Below is a small trained network, with its code and all its weights. Each question gives an input and a class and asks what happens when units are switched off, that is, made to give their printed mean instead of their output.

import numpy as np


def w(rows, s, z=0):
    codes = np.array(rows[::2]) - 128.0
    scale = np.full(codes.shape[1], s)
    scale[-1] = z or s
    return codes * scale


def f(y):
    return y / 2 * (1 + np.tanh(0.7978845608 * (y + 0.044715 * y**3)))


def log_softmax(a):
    a = a - a.max(-1, keepdims=True)
    return a - np.log(np.exp(a).sum(-1, keepdims=True))


def net(x, mask):
    res = np.array(x, float).reshape(1, 6) / 4 @ E
    y = f(res @ A[0][:, :-1].T + A[0][:, -1])
    res = res + np.where(mask, y, B[0][:, -1]) @ B[0][:, :-1]
    return log_softmax(res[-1] @ U[:, :-1].T + U[:, -1])


A, B = {}, {}
E = w([
[103,239,125,125],'x0',
[217,168,104,236],'x1',
[171,100,164,117],'x2',
[109,82,3,171],'x3',
[221,190,52,104],'x4',
[99,132,138,177],'x5',
],0.0047)
A[0] = w([
[134,92,62,133,174],'n1',
[92,125,196,46,129],'n2',
[112,129,129,135,158],'n3',
[96,68,195,186,112],'n4',
[115,126,139,131,189],'n5',
[89,139,86,132,158],'n6',
[104,124,171,83,185],'n7',
[129,120,109,130,117],'n8',
[147,189,125,142,144],'n9',
[154,175,130,137,187],'n10',
[233,95,113,120,171],'n11',
[125,146,135,145,148],'n12',
[105,137,110,132,171],'n13',
[112,125,159,100,197],'n14',
[147,126,134,126,161],'n15',
[124,129,132,126,147],'n16',
[97,139,100,132,187],'n17',
[178,250,133,167,200],'n18',
[102,140,104,132,181],'n19',
[132,100,69,133,178],'n20',
[73,143,62,134,201],'n21',
[110,135,113,130,132],'n22',
[99,120,187,62,217],'n23',
[105,145,103,134,192],'n24',
[109,106,157,159,161],'n25',
[128,120,99,133,146],'n26',
[119,124,134,136,157],'n27',
[102,73,187,180,117],'n28',
[139,153,129,133,117],'n29',
[111,135,117,133,147],'n30',
[150,165,127,135,159],'n31',
[165,138,129,130,245],'n32',
[115,118,160,111,254],'n33',
[152,202,127,147,187],'n34',
[122,119,140,141,138],'n35',
],0.015,0.00068)
B[0] = w([
[170,106,59,139,182],'n1',
[73,211,115,64,230],'n2',
[113,117,125,125,131],'n3',
[65,78,170,185,187],'n4',
[107,127,130,130,134],'n5',
[127,82,116,86,158],'n6',
[88,179,127,104,180],'n7',
[141,120,110,132,133],'n8',
[169,124,181,112,174],'n9',
[162,130,178,128,167],'n10',
[159,212,105,211,200],'n11',
[124,116,144,117,134],'n12',
[124,106,122,106,139],'n13',
[97,162,129,117,157],'n14',
[133,141,138,139,133],'n15',
[123,129,129,126,129],'n16',
[123,93,120,96,148],'n17',
[209,124,253,85,255],'n18',
[128,100,123,99,144],'n19',
[166,110,68,133,173],'n20',
[126,59,112,64,187],'n21',
[126,112,122,111,134],'n22',
[75,204,122,87,213],'n23',
[136,100,128,94,146],'n24',
[94,105,142,150,144],'n25',
[152,117,102,127,141],'n26',
[116,121,130,131,130],'n27',
[76,82,167,181,177],'n28',
[146,129,151,125,139],'n29',
[124,112,125,113,133],'n30',
[162,132,164,130,155],'n31',
[148,150,154,152,153],'n32',
[90,156,136,132,154],'n33',
[176,123,194,106,192],'n34',
[117,120,136,137,130],'n35',
],0.049,0.0057)
U = w([
[166,23,42,76,182],'0',
[46,206,131,56,20],'1',
[117,232,136,175,255],'2',
[207,157,51,233,52],'3',
[226,122,253,110,108],'4',
[49,48,163,228,157],'5',
],0.004,0.00088)

Each question gives the input, the list of numbers given to net, and the class t.
The units are the neurons (one row each of A and B). Each row of codes is followed by its name. A weight is (code - 128) times the scale printed after its matrix; where a second scale follows, it is the last column's (A, B and U).
mask holds one flag per neuron, in row order. A switched-off neuron (its flag False) gives its mean, the last column of its row in B, instead of its output. The means were averaged over made-up inputs and are rounded, as every weight is.
A unit's drop is (log p(t) with every unit on - log p(t) with that unit switched off) / (log p(t) with every unit on - log p(t) with every unit switched off).
The circuit of an input: a set's keep is (log p(t) with only the set's units on - log p(t) with every unit switched off) / (log p(t) with every unit on - log p(t) with every unit switched off). Starting from the 12 units with the biggest drops (on a tie, the unit counted first), units are removed one at a time, each time the one whose removal leaves the highest keep (on an exact tie, the one counted first), for as long as the keep stays at least 0.8.
circuit, biggest first: the units of the circuit, biggest drop first
unit that matters most: the unit with the biggest drop
top k neurons: the k neurons with the biggest drops, biggest first
drop when u is switched off: that unit's drop, to one decimal
input [-6,7,-2,8,0,-4], class 3: unit that matters most => n11
input [-7,4,-2,5,-3,0], class 3: circuit, biggest first => n1; n18
input [3,-1,4,-1,-4,7], class 5: circuit, biggest first => n4; n28
input [-7,2,-3,-6,4,3], class 2: circuit, biggest first => n18; n11
input [2,8,4,-1,-7,-2], class 5: circuit, biggest first => n4; n28
input [-3,3,2,-3,0,-7], class 3: top 2 neurons => n2; n18
input [5,1,-6,-4,-7,8], class 5: top 2 neurons => n4; n28
input [-6,-6,2,-3,-5,5], class 1: top 2 neurons => n2; n23
input [-6,4,-1,8,-7,-2], class 5: top 2 neurons => n4; n28
input [-6,-3,4,-1,-4,-1], class 1: top 3 neurons => n2; n23; n7
input [-8,-2,-1,4,0,4], class 5: top 2 neurons => n4; n28
input [-6,-5,1,-2,4,7], class 2: top 2 neurons => n21; n6
input [4,2,-7,3,-2,-8], class 0: drop when n21 is switched off => 0.1
input [-8,-3,5,-7,8,-2], class 2: circuit, biggest first => n11
input [-6,-4,5,6,-3,-7], class 3: drop when n1 is switched off => 0.2
input [-1,4,-3,3,-2,-3], class 0: drop when n18 is switched off => 0.1
input [-4,5,3,-8,-7,-1], class 5: drop when n4 is switched off => 0.4
